Each row is followed by its class.
[-255  626  270   35 -141  234 -276  251 -640 -126 -353  134 -108   82
  -18   -4 -119 -282 -145  -13  119   28   70 -314 -174  233 -250  143
  204   43   93 -350 -171  365  314   82  -36]	<154>
[  62   11  165 -180 -147    8 -154  -23  318   74   36 -163 -187 -236
   79  284  155  -35 -145  169   79   78  -15  -93   28  -54 -322  189
 -265  -15  -12 -143 -176  269 -124  175 -126]	<86>
[ 112  121  -42  148  322  420   -2  148 -386 -426  259  366   46 -139
 -260  -55 -135 -234  222  125  211  139 -268   56  199  133 -412  130
 -102  -56  -32 -180  -59  -18  -24 -194  -29]	<154>
[-128  -60 -169 -109   44   30    3  -85   68  237   33 -222 -188  -49
   86  322  -16  182  -68  209   82  190  -72  114   72  -48 -316  -15
 -256 -203  244  119 -251   39  -60  109  -71]	<99>
[-124  -97  -88  -57  142  132  -22  -96  -75 -150  322 -114  154 -168
  -81  -98  -40  -48  231   43  345 -330 -181 -156  136  305 -435   90
    0 -114  -38 -157  -99   -8    9  128 -201]	<86>
[  -4  247 -135    9 -281 -227  -61  -78  -53 -169  -81 -205  171  -19
   73   56  180  -98 -653 -115  233  149 -160 -230 -110   23   55  122
  119 -166   26  -26 -216  130   -6  117  -85]	<164>
[ 278   67   43  -33  -28 -193  149 -156  262  -86 -142 -302   54  108
  173   -1 -129 -168 -585  -79   59  -82   44   16 -116  218  296  -47
   20   69 -140 -124 -103 -175   -7    9 -135]	<55>
[  97  104  185   57  -35 -144 -106  187  158   59  151  130  -16  -84
   -7  -91  -77   56 -165  -31  212  138   73   73  -17 -288   63   48
  -33    4   62   84  -66   83  -11   60 -111]	<99>
[ -20  255  268 -303 -190 -185 -177  -49 -250 -251 -141   47  273   59
 -287  -47  -83 -144 -415   17  355   80    3 -158 -142  400 -464  233
   96  126 -200 -313 -205  422    4  339 -279]	<175>
[-174 -456  249  -88  -10 -249  407   21  393  514 -544  233  182  293
 -433   76  131  200 -129  405 -450  322 -132  419  -32 -409  637 -621
 -164 -121  -71 -134  263   32   49  147  224]	<99>
[-550 -212   80  276 -192  -38   53  297   58  229 -317  261  293  149
 -471  149  -12  758  249  167 -127  142  499    2   -7  -19   49  319
  -50  -92  -46  166  360  677   51  111 -240]	<17>
[ 100  -21    9  118  117  250   72  111  126  -92 -252 -188  -99  126
  148  -97 -235   49 -127   64 -121 -135  163  151   41  237  255  -43
 -235   92  112 -195   22 -207  -96  -60  -18]	<17>
[-112   18 -288  -72  155  172  -30 -261 -110 -140  256    0 -190 -167
    9  166  118   53  281   67  160 -102  -51    7  173  192 -167  202
 -238 -193  210  -86 -153  -82  -13 -108  -11]	<99>
[  96  149 -251  -41   38  -41    4 -344 -299   95  181  -34 -139   33
  107  -88    6   19   35 -190 -207  -83   90   48 -126  342  273  -39
 -205 -165   78   47  264 -131  195 -258   31]	<99>
[-155 -109 -188   -2   59  111  230  113  221 -129 -341  -17   83   56
  -79  326   68  218 -381  267  389   76 -234  141   19 -219 -224  193
  -72 -270  257 -199 -634  122 -104  260 -172]	<17>
[  51   94  379   91  -38 -296  165  102  360   42 -187  270   19   42
 -103 -126  165 -108  -70  221  -88  246   20  270 -100 -410  359 -276
  -10  -38 -175  -81   57  -67  155  203  198]	<86>
[  88  330  118 -201 -374   66 -142   25  255  382 -580 -495 -167  322
  363  349 -261 -175 -861 -345 -398 -248  -31 -197  -86  219  408 -232
  175 -125 -114 -155  -47  129  248  -71  212]	<55>
[ 403  -46  -75 -153  180 -184  130 -318  197 -266  306    1   28   66
   69  -66   -9 -238  -34 -107  -70   57 -357 -120   -4 -164 -145 -106
  204  174 -234  -89 -195 -151  -30 -223  162]	<55>
[ -81  117 -196 -130  256  281 -234   -9 -185 -180  356   76    1  -38
 -121  274 -129   -6  -67   71  161  -79 -155 -151  244  286 -436  153
  -63 -203   81 -189 -215  111  -60 -177 -113]	<17>
[ -77   21  -24  -66  100   82  -65 -118  -16  101  228  155   41 -101
 -173   98  -73   93  183   14  105  -75 -104   20   69   40  -68  -63
   15 -153  -13   14   70  -90  120  -15  -73]	<164>
[ -67  178 -252  -44  127   60 -325 -288 -195  -26  357   83 -167  -78
    1   42  -93  262  260 -136  -88 -111   58  -61  -11  200 -179 -118
 -103 -165  179   34  109 -290   53 -185   75]	<99>
[-130  257  407  -18 -251  -67 -749   47  -60   84  156  154 -254 -214
  129  270  626  -53  -60   48 -418  342 -101 -187   56 -353 -230 -158
  -80 -157 -147    1  264  327 -137    1  132]	<164>
[ -33  321 -139  138  115  241  -44 -116 -388 -243  365  -71  -55  -73
   60   12  -45 -177   11 -156   60 -258   76 -179  129  477   57  124
  100   23  -47 -269  105  -69  133 -198  -38]	<46>
[-287 -176 -162   62  -58  141   -7    9   16 -213  -76  -16   29 -167
 -160   87  -10  246  265   88  150  -87    8  -45  200  -16 -384  121
   -4   82  203 -120 -227   37 -228  161  -30]	<17>
[ -40  200  -54  204  213  136 -278  155  -89 -139 -113 -215   84  246
  126  271 -148   84 -183   38 -168  230  112   35  -46   27 -158   -6
 -124 -154   61 -164 -127 -143  -79 -206  -60]	<86>
[ 201  293   10  339  392  313 -354  167 -575 -485  143  617  107  165
 -313   25  329 -286  393   13   73  472 -391 -168  -78    3 -172  -70
  -91 -223 -318 -203  -10 -241   79 -389  -29]	<46>
[-296 -232  -25  168  187  285  -21  223  113  -39 -158 -168   66   13
  -69   72   -7  314  244  167 -368 -257  -36  185  108  162 -232 -199
 -129 -163   -5 -223  305  -69 -216  -99    2]	<86>
[  65   56 -164  236  134   61 -358   56 -258 -294   -1 -166 -213  172
  311 -268  230    5  259 -126 -354  -17  -97 -120  -92    3  -42 -211
 -113  108  111 -198  130 -326 -293 -196  115]	<46>
[ 144  194  154 -194 -249  -72   12 -146 -112  -29 -146 -192  132  -90
   33 -123   77 -245 -365 -226  139 -252    1 -100 -255  344  187   12
  141    4 -120 -124  120  127  195  103 -123]	<175>
[ -29 -549 -217 -194  -36  -52  459  267  506  190 -100 -150 -125 -111
   38   17 -154  596 -341  165  314  -42  -59  200   97 -328 -291  235
  -25  213  347  376 -428  407 -351  336 -118]	<99>
[-161 -108  -82   -1  -27  158 -200  118 -217 -109   79  -39   25  -44
  -27  206   95  237  223   27   74   70  129   -6  115  -94 -504  431
  -92    5  134  101  -85  335 -245   -8 -195]	<99>
[  66  269 -162 -207  130  221 -157 -162 -275 -260  242 -187   -1 -140
    4    5 -107 -243  111 -150  104 -151 -306 -258   27  291 -189    2
  141  130   31 -208  -37 -283    0 -167   78]	<164>
[  55  128 -104 -320  198  138    3 -420   40  -32  398   56  -48   -1
  -84  167 -174 -128  -19    9  104 -301 -230 -257  147  435 -223  -43
   98  -91 -171 -260 -132 -127  207 -102   70]	<99>
[  24 -153   96 -107   71  176   30  174  168  123 -161 -124    3   38
  -90   40 -165   19  139  105  -54   -4  -54   96   54  -24   -2  -95
 -124   48   54  -71   65   22  -64   -7   42]	<175>
[   3 -245  -55 -135   34   53  -85 -200  201  -15  154 -197   28 -125
  178  194  -87  -25   69  -86   15 -174  -28 -181  272    2 -268  128
  119   50  -85    2 -114   62  -72  -38   58]	<46>
[ 243  542 -147  212  109  259 -275  -49 -622 -200  321  161 -234   78
  -38   -5    6 -255  248 -210  -56  216   17 -113 -122  292  256   22
  -87  -17  -20   -3  356 -301  123 -490   45]	<175>
[ 110  341  -34 -230 -240 -174  226  -59   89  152  -42 -208  -18  180
   33   29 -281 -278 -882 -198   47  193  -92 -236 -156   73  542  -84
  386  279   17 -230  -96  161  114 -231  252]	<154>
[-137  135  259  463   57  -95  -39  342 -253 -367 -282  220   64  135
  -78 -219   63  155  255  132 -253  303  182   66  -69 -309  120 -103
  105  259 -134 -129  249 -301 -206  -84  -12]	<164>
[ 210  215 -237    8   -1   51 -302 -227   60  -20 -147 -580  104  128
  109   78 -293  271 -286 -494   61   14  220 -107 -276  538  319 -302
  -62   40  -19   -4   48 -385  140 -183 -118]	<55>
[ 143   56  -62  -62  103  -23 -117 -210   20   61  526  158   16  -96
  -53   22 -237 -125   43 -315   61 -126   -5 -197   75   57  257 -112
  207   79  -54   85   27 -325   77 -397  115]	<154>
[ 272  124   54   96   -2  -24  -56   61  -84   12  203  176  -56   -3
  -20 -209  -29 -304  115 -161  -18   24  -89  -73   -5 -138  329 -184
   42   61  -57    5  154 -214   74 -184   48]	<175>
[ 209  -42  174  -80 -241  229  240  121  -88   60 -776 -131   60  109
  -91 -132 -231  -87 -218  -47 -109 -183 -134  109 -259  283  200  -37
  -33  100 -117  -60  294  -33   40  105  -91]	<164>
[  13  353  356  110   99  275 -820  526  -89   -3 -399 -165 -180  280
  180  189   52  344   32   32 -319  347  234  117 -302  -14 -407  -41
 -527 -114   85 -186  -28  102 -166   77 -124]	<175>
[ 108  500 -456 -146  192  218 -345 -297 -661 -367  597  200 -540 -127
   20 -220  235 -318  723 -114   48   40 -494 -513    9  219 -231  -24
 -175   11  235 -254  -70 -288   82 -417  253]	<46>
[-263 -478   53  398  107  152  -32  430   95 -165   17   20  108 -297
 -272 -348   87  401  748  124  133  134 -127  300  257 -537 -142 -396
 -245   -4  332   82    8 -217 -346  119   83]	<164>
[  66  140 -115 -177  -39  169 -450  -32 -266 -114  551   62 -298 -348
   40  -62   34  -71  184  -66  287  -24 -253 -337  219  -17 -632  -16
 -153  -12  238  -13 -301  119  -94   58  -73]	<46>
[ -30 -234    0 -172  -24  162  195    5  -50  -17 -137  -66    7  -77
 -256 -122  171  -61  156  131  244 -103 -418   55   16   15   31 -264
  -15   62  103  -63  -75  -67  -92  173  -27]	<46>
[ 179  -28   78  204 -167 -685  -44 -134  289   49  231  167   56   50
  -13   45  285  -25 -354  -57 -230  438  -24   63  -63 -641  297 -372
  131 -167 -105  313   24  -24  -66  -93  185]	<55>
[-195   21  168  102 -344  -55  164  364 -215   96 -509 -362   93   36
   15 -275 -179  144 -195 -238 -111 -310   -4   18 -201  -49  314 -167
  295  220  134  -20  285   29  -91   33 -110]	<46>
[  16  -31  -53   93   84  102  -79   21 -168  -19   33  -34   75  185
  -96   48 -257  248  219  -94 -198   86  103   12  -15   26  -14   96
  -17  140  -14   52  229  -66 -104 -245  -35]	<46>
[ 317   65  526  -10  -66 -241  194  270  557  154 -430 -493  -72   73
  413   12  147 -646 -596   38 -325   19  -21   20    8 -229  524 -645
  135  132 -298 -163 -208  -23  190  123  245]	<55>
[  10    0   10 -139   -9  184  215   36  -59 -121  -73 -218  196  -91
 -190 -119 -485   85 -153  -87  333 -256 -118    3   65  277 -245  -47
  156  199   62  -58 -210  -59   32  132 -170]	<99>
[ 263 -157  -34  152   45  154   -4  170   73 -104 -287  -56  182   96
 -161  108 -164  -26  -73  -14   64  352  -83  129  -38 -122 -138 -137
  -69   42  -61   88  -94  -81 -118  -37  -52]	<55>
[ 116   80   70  -46  141   48 -382  -25  183  408   96 -122 -213   93
  217  375  -72   65 -163   28 -416  150   76  -79  -45  119    6   16
 -379 -208  -46  -14  199  149   45 -212  -53]	<46>
[-119  149 -522  152   27  -67 -196 -104 -293 -226  899 -313 -234 -301
  417  111   68  232  292 -292  139  179  217 -139  186 -501 -291  286
  181  182  547  443 -353 -166 -295 -410   55]	<154>
[-116 -100 -244  -21   31  150  -99 -158  -91  210  115   58 -218   -2
   34  348   31  193  246  139 -168  123  -11  146  108  -96 -240  206
 -323 -288  228  124   42   77  -99 -119  -13]	<17>
[ 131   79   19  104   87  299 -140   27 -165  -43   19  106  -92   77
  -54  110   53   -3  259   26 -283  142 -139  245   32  -15   24  -92
 -225 -132  -89   62  317 -269 -111 -265   35]	<17>
[-198 -285  -52  210  108  -11  108  -44   57 -117   25    4  210 -102
 -147 -269  306   28  340  213 -277 -109 -228  248  108   -6   52 -521
  -18 -216 -127 -157  575 -376 -152  107  211]	<175>
[ 167  301 -186  174  102  409 -413  104 -422 -117   41   69 -148   17
  -74   13 -293  278  318 -207 -142  145   -2   25 -107   98 -205   82
 -312  -31  238  110  211 -188  -38 -320 -140]	<99>
[-361   -4 -154  224 -291  -98  153   11 -200  136 -417 -163  207  270
  -53  256  277   76 -364   42  -50  137  -61 -204  -81   85   70   33
  127 -332 -125  -23  -38  327  127  108 -125]	<55>
[ 119  240  -66   33  122  196  -34   10 -240  -97  135  156   -4   96
  -31  121 -255 -448 -203 -151   23 -333 -207 -280   83  369   -9   58
  319  -97 -170 -222   60  -69  137 -296   26]	<46>
[ 104 -165  -95  144  239   29   72   11  -39 -157  192   77   12  -22
   80 -136  121 -148  360   28   57   19 -150   -7   77  -99 -146 -143
   -8  -77  -77   48 -108 -270  -22 -103   58]	<175>
[ 157  114  175  -26   -6   87  -93 -101   -2  -39  126  101  -73 -138
  -25   99  -51 -190  160   43  -62  -73   -3  -79   40    3 -133   35
  -35  -70 -109  -79  116  -14  114  -47   39]	<164>
[  84 -123 -201    8 -175 -204  106 -458 -128  -21  128   14   43  -71
  -78 -121  137 -100  164 -192   40  -22 -224 -103  -33 -116   91 -241
   95  -27   22  -25  -24 -244   45  -51   58]	<99>
[ 121  295   77 -221  -56  102 -147 -247 -279  -48  381   40  -94 -118
  -24   14 -226 -373   -8 -312   83 -368 -118 -537   90  373   28  -68
  380  217 -209 -217   30 -125  222 -253   75]	<46>
[-363 -466 -163  272  194 -285  153   98  361  182 -163 -405  294  296
  275  260  453  189 -329  105 -329 -152  -59  242   64  -73   81 -501
  103 -529 -216  -37  -70 -193 -164   56   -1]	<86>
[ 147   24   50  -53  153 -241  -85 -187  522  312  273 -402  173  262
  168  288 -402   84 -676 -247   48   56  339   21   77  150  651 -278
   43 -134  -29  102 -226 -103  216 -258   65]	<17>
[ -72   86  -93 -108  110   49 -263   37  -57 -115  330   95  -99  -79
   72  170  -90   98 -183   19   73  111  -94 -129  189 -223 -394  360
 -123  -28  304  -30 -445  301 -157 -116  -82]	<55>
[ -48 -112  411  -48  119  167  131  411  468  -74 -368  -70  273  -47
 -172  236 -464  172 -370  329  153  227 -161   94  226 -330 -407  -69
  162  231 -155  -43 -332   74 -129  284 -118]	<154>
[  62  173 -287   67  215  323  237 -104 -240  -19  223   16   95  127
 -170  -99 -325  -27  146 -161   72 -177  -60  -34  -67  445  349 -166
  167   11  -37  -75  234 -460  222 -397   16]	<175>
[  58  161 -173  281  300   76 -258  -59 -305 -202  416  211  111  -31
   66   28  122 -245  199  -96   52  -50  -94 -105   46  143 -130   -2
  -13 -365 -122  -33   59 -348  102 -215  -42]	<46>
[ 123   20  -51  103  163  107 -121  -56   36   47  -33 -143   23  278
   94  122 -220 -102  -78  -61 -258   11   12   54   15   67  299  -42
  -52 -109   71   -2  155 -168   -7 -285  178]	<164>
